Here is a tiny trained network, its code and every weight. The questions are about switching its units off for an input and a target symbol, where a switched-off unit gives its printed mean instead of its output.

import numpy as np


def w(rows, s, z=0):
    codes = np.array(rows[::2]) - 128.0
    scale = np.full(codes.shape[1], s)
    scale[-1] = z or s
    return codes * scale


def norm(h):
    return h / np.sqrt((h * h).mean(-1, keepdims=True) + 1e-5)


def f(y):
    return y / 2 * (1 + np.tanh(0.7978845608 * (y + 0.044715 * y**3)))


def softmax(a):
    e = np.exp(a - a.max(-1, keepdims=True))
    return e / e.sum(-1, keepdims=True)


def log_softmax(a):
    a = a - a.max(-1, keepdims=True)
    return a - np.log(np.exp(a).sum(-1, keepdims=True))


def net(x, mask):
    ids = ['ΔΘΠΣΨεηλ'.index(c) for c in x.split()]
    T = len(ids)
    res = E[ids] + P[:T]
    r = norm(res)
    for j in range(3):
        rows = slice(2 * j, 2 * j + 2)
        q, k, v = (r @ M[0][rows].T for M in (Q, K, V))
        z = softmax(np.where(np.tri(T) > 0, q @ k.T / 2**0.5, -1e9)) @ v
        o = O[0][rows]
        res = res + np.where(mask[j], z, o[:, -1]) @ o[:, :-1]
    y = f(norm(res) @ A[0][:, :-1].T + A[0][:, -1])
    res = res + np.where(mask[3:7], y, B[0][:, -1]) @ B[0][:, :-1]
    return log_softmax(norm(res)[-1] @ U[:, :-1].T + U[:, -1])


Q, K, V, O, A, B = {}, {}, {}, {}, {}, {}
E = w([
[68,169,39,162,169,153,155,59],'Δ',
[156,182,205,75,50,209,69,145],'Θ',
[15,194,75,111,237,144,77,143],'Π',
[1,121,54,95,161,162,85,115],'Σ',
[123,170,139,143,82,120,130,180],'Ψ',
[116,114,112,159,41,13,68,140],'ε',
[119,103,123,41,152,76,92,141],'η',
[185,113,79,140,169,172,51,176],'λ',
],0.021)
P = w([
[147,134,88,203,255,110,206,98],'0',
[148,170,83,91,188,140,188,52],'1',
[135,180,93,117,162,111,130,113],'2',
[121,182,75,125,113,100,86,130],'3',
[118,174,67,79,66,116,96,142],'4',
[107,167,53,81,26,120,111,153],'5',
[7,90,47,104,138,151,111,174],'6',
],0.0082)
Q[0] = w([
[126,108,145,96,117,165,185,163],'h1',
[112,113,93,159,189,120,190,118],'h1',
[182,35,157,150,190,152,248,115],'h2',
[107,110,2,86,63,156,96,164],'h2',
[123,94,168,180,140,118,152,115],'h3',
[161,143,219,126,199,108,190,82],'h3',
],0.0097)
K[0] = w([
[82,108,141,173,142,89,153,94],'h1',
[168,208,178,146,147,1,164,116],'h1',
[128,210,234,184,151,148,187,37],'h2',
[128,108,70,101,46,157,95,203],'h2',
[102,95,254,184,132,223,243,57],'h3',
[124,124,167,213,188,137,242,84],'h3',
],0.0078)
V[0] = w([
[124,144,130,164,113,167,171,157],'h1',
[136,194,214,117,130,47,135,113],'h1',
[125,47,37,126,65,86,118,134],'h2',
[255,120,82,113,131,143,87,142],'h2',
[94,188,88,33,169,70,185,154],'h3',
[121,247,106,142,123,132,104,184],'h3',
],0.0095)
O[0] = w([
[174,148,159,109,102,192,120,128,105],'h1',
[157,190,180,137,119,73,113,89,70],'h1',
[164,130,50,161,34,97,104,122,206],'h2',
[166,113,110,113,178,93,144,203,221],'h2',
[130,44,194,131,98,88,149,143,247],'h3',
[125,150,161,98,52,188,245,130,255],'h3',
],0.011,0.0067)
A[0] = w([
[169,117,120,121,216,119,208,58,235],'n1',
[217,73,60,77,130,88,143,108,243],'n2',
[154,136,127,169,25,91,108,161,159],'n3',
[254,101,118,123,191,76,124,199,4],'n4',
],0.0098,0.0031)
B[0] = w([
[228,186,106,143,114,49,60,180,170],'n1',
[122,111,50,156,134,99,90,248,255],'n2',
[70,115,184,214,135,116,136,77,234],'n3',
[138,76,121,182,127,254,206,220,210],'n4',
],0.0087,0.0064)
U = w([
[173,74,90,164,189,214,118,151,76],'Δ',
[72,180,168,53,178,121,79,182,138],'Θ',
[72,111,181,124,150,132,255,171,5],'Π',
[86,17,65,29,120,215,103,60,70],'Σ',
[136,125,167,18,71,169,149,146,170],'Ψ',
[149,170,65,109,89,106,92,95,194],'ε',
[117,61,161,78,114,29,56,146,208],'η',
[157,79,90,47,139,108,131,241,116],'λ',
],0.0079,0.003)

Each question gives the input, a string of symbols that net reads in full, and the target symbol t.
The units are the heads (2 rows each of Q, K, V and O) and the neurons (one row each of A and B). Each row of codes is followed by its name. A weight is (code - 128) times the scale printed after its matrix; where a second scale follows, it is the last column's (O, A, B and U).
mask holds one flag per unit, heads first, then neurons. A switched-off unit (its flag False) gives its mean, the last column of its rows in O or B, instead of its output. The means were averaged over made-up inputs and are rounded, as every weight is.
A unit's drop is (log p(t) with every unit on - log p(t) with that unit switched off) / (log p(t) with every unit on - log p(t) with every unit switched off).
The circuit of an input: a set's keep is (log p(t) with only the set's units on - log p(t) with every unit switched off) / (log p(t) with every unit on - log p(t) with every unit switched off). Starting from all 7 units, units are removed one at a time, each time the one whose removal leaves the highest keep (on an exact tie, the one counted first), for as long as the keep stays at least 0.8.
circuit, biggest first: the units of the circuit, biggest drop first
k most important neurons: the k neurons with the biggest drops, biggest first
which heads matter: for each layer, one digit per head in row order, 1 if its drop is at least 0.15 and else 0, layers parted by /
drop of u: that unit's drop, to one decimal
input λ Ψ η Σ, target η: circuit, biggest first -> (h3)
input ε ε Ψ, target ε: which heads matter -> 010
input η λ Π η η Δ, target η: circuit, biggest first -> (h3, n4)
input Θ λ Π Σ η ε Ψ, target η: circuit, biggest first -> (h3, n4)
input Θ Θ ε Σ, target ε: circuit, biggest first -> (h2, h1)
input η η η Σ Σ, target η: which heads matter -> 101
input Σ η Ψ Θ Σ Σ Π, target Σ: which heads matter -> 010
input η Δ Δ ε Π, target ε: circuit, biggest first -> (h2, n4)
input λ λ Δ, target λ: circuit, biggest first -> (h2, n1)
input Π Π Ψ Π, target Π: which heads matter -> 001
input Δ Σ Π Δ, target Σ: which heads matter -> 110
input ε λ Δ, target ε: 2 most important neurons -> (n4, n1)
input Π Π η Ψ η Ψ, target η: 2 most important neurons -> (n4, n3)
input Δ η η Θ, target η: 2 most important neurons -> (n4, n3)
input η Π Δ, target η: 2 most important neurons -> (n1, n4)
input λ Σ Θ Ψ, target Π: most important neuron -> (n3)
input Σ Π η Π, target η: drop of h3 -> 0.8
input Σ Π λ Δ Δ, target λ: drop of h2 -> 0.9
input ε Ψ ε, target ε: drop of h3 -> 0.2
input Ψ η Π, target η: most important neuron -> (n4)
